Here is a tiny trained network, its code and every weight. The questions are about switching its units off for an input and a class, where a switched-off unit gives its printed mean instead of its output.

import numpy as np


def w(rows, s, z=0):
    codes = np.array(rows[::2]) - 128.0
    scale = np.full(codes.shape[1], s)
    scale[-1] = z or s
    return codes * scale


def f(y):
    return y / 2 * (1 + np.tanh(0.7978845608 * (y + 0.044715 * y**3)))


def log_softmax(a):
    a = a - a.max(-1, keepdims=True)
    return a - np.log(np.exp(a).sum(-1, keepdims=True))


def net(x, mask):
    res = np.array(x, float).reshape(1, 5) / 4 @ E
    y = f(res @ A[0][:, :-1].T + A[0][:, -1])
    res = res + np.where(mask, y, B[0][:, -1]) @ B[0][:, :-1]
    return log_softmax(res[-1] @ U[:, :-1].T + U[:, -1])


A, B = {}, {}
E = w([
[179,166,243],'x0',
[22,100,184],'x1',
[62,254,88],'x2',
[127,125,127],'x3',
[125,128,125],'x4',
],0.0049)
A[0] = w([
[101,95,63,52],'neuron 0',
[92,236,101,44],'neuron 1',
[143,83,135,75],'neuron 2',
[168,35,141,22],'neuron 3',
[95,224,113,91],'neuron 4',
[90,76,23,21],'neuron 5',
[165,37,141,33],'neuron 6',
[96,226,102,40],'neuron 7',
[126,125,122,109],'neuron 8',
[136,90,133,75],'neuron 9',
[91,80,23,6],'neuron 10',
[222,164,74,38],'neuron 11',
[143,81,134,77],'neuron 12',
[254,176,68,60],'neuron 13',
[6,78,197,40],'neuron 14',
[181,198,253,10],'neuron 15',
[28,105,185,78],'neuron 16',
[115,112,107,102],'neuron 17',
[161,45,139,64],'neuron 18',
[154,58,139,41],'neuron 19',
[166,37,141,36],'neuron 20',
],0.0091,0.0021)
B[0] = w([
[153,105,169,150],'neuron 0',
[17,125,159,218],'neuron 1',
[101,136,134,130],'neuron 2',
[43,129,146,186],'neuron 3',
[36,111,150,212],'neuron 4',
[181,59,217,202],'neuron 5',
[47,132,144,185],'neuron 6',
[38,130,154,198],'neuron 7',
[131,133,129,120],'neuron 8',
[110,139,130,121],'neuron 9',
[180,66,216,193],'neuron 10',
[140,84,69,191],'neuron 11',
[100,134,134,133],'neuron 12',
[126,26,51,252],'neuron 13',
[158,64,32,219],'neuron 14',
[163,10,252,225],'neuron 15',
[150,56,70,194],'neuron 16',
[136,120,138,125],'neuron 17',
[58,131,141,183],'neuron 18',
[78,135,139,151],'neuron 19',
[46,131,144,187],'neuron 20',
],0.028,0.0022)
U = w([
[70,119,101,83],'0',
[206,73,173,80],'1',
[160,114,80,248],'2',
[163,66,1,73],'3',
[165,126,89,249],'4',
[227,253,92,86],'5',
[195,221,99,39],'6',
],0.0078,0.011)

Each question gives the input, the list of numbers given to net, and the class t.
The units are the neurons (one row each of A and B). Each row of codes is followed by its name. A weight is (code - 128) times the scale printed after its matrix; where a second scale follows, it is the last column's (A, B and U).
mask holds one flag per neuron, in row order. A switched-off neuron (its flag False) gives its mean, the last column of its row in B, instead of its output. The means were averaged over made-up inputs and are rounded, as every weight is.
A unit's drop is (log p(t) with every unit on - log p(t) with that unit switched off) / (log p(t) with every unit on - log p(t) with every unit switched off).
The circuit of an input: a set's keep is (log p(t) with only the set's units on - log p(t) with every unit switched off) / (log p(t) with every unit on - log p(t) with every unit switched off). Starting from the 12 units with the biggest drops (on a tie, the unit counted first), units are removed one at a time, each time the one whose removal leaves the highest keep (on an exact tie, the one counted first), for as long as the keep stays at least 0.8.
circuit, biggest first: the units of the circuit, biggest drop first
k most important neurons: the k neurons with the biggest drops, biggest first
drop when u is switched off: that unit's drop, to one decimal
input [6,-3,5,4,0], class 1: circuit, biggest first	neuron 15
input [5,6,4,3,-3], class 3: 2 most important neurons	neuron 14; neuron 16
input [-4,6,3,-5,-2], class 3: 2 most important neurons	neuron 14; neuron 16
input [-5,5,0,-5,5], class 1: circuit, biggest first	neuron 5; neuron 10
input [-7,8,5,-3,-5], class 3: 2 most important neurons	neuron 14; neuron 16
input [-1,-6,7,2,1], class 0: 2 most important neurons	neuron 1; neuron 7
input [-5,-4,7,4,7], class 0: 3 most important neurons	neuron 1; neuron 7; neuron 4
input [-6,4,-5,4,-2], class 1: 2 most important neurons	neuron 5; neuron 10
input [-2,-8,0,7,4], class 3: drop when neuron 13 is switched off	0.5
input [5,-3,-8,1,7], class 0: drop when neuron 18 is switched off	0.0
input [0,-4,8,5,2], class 0: drop when neuron 4 is switched off	0.1
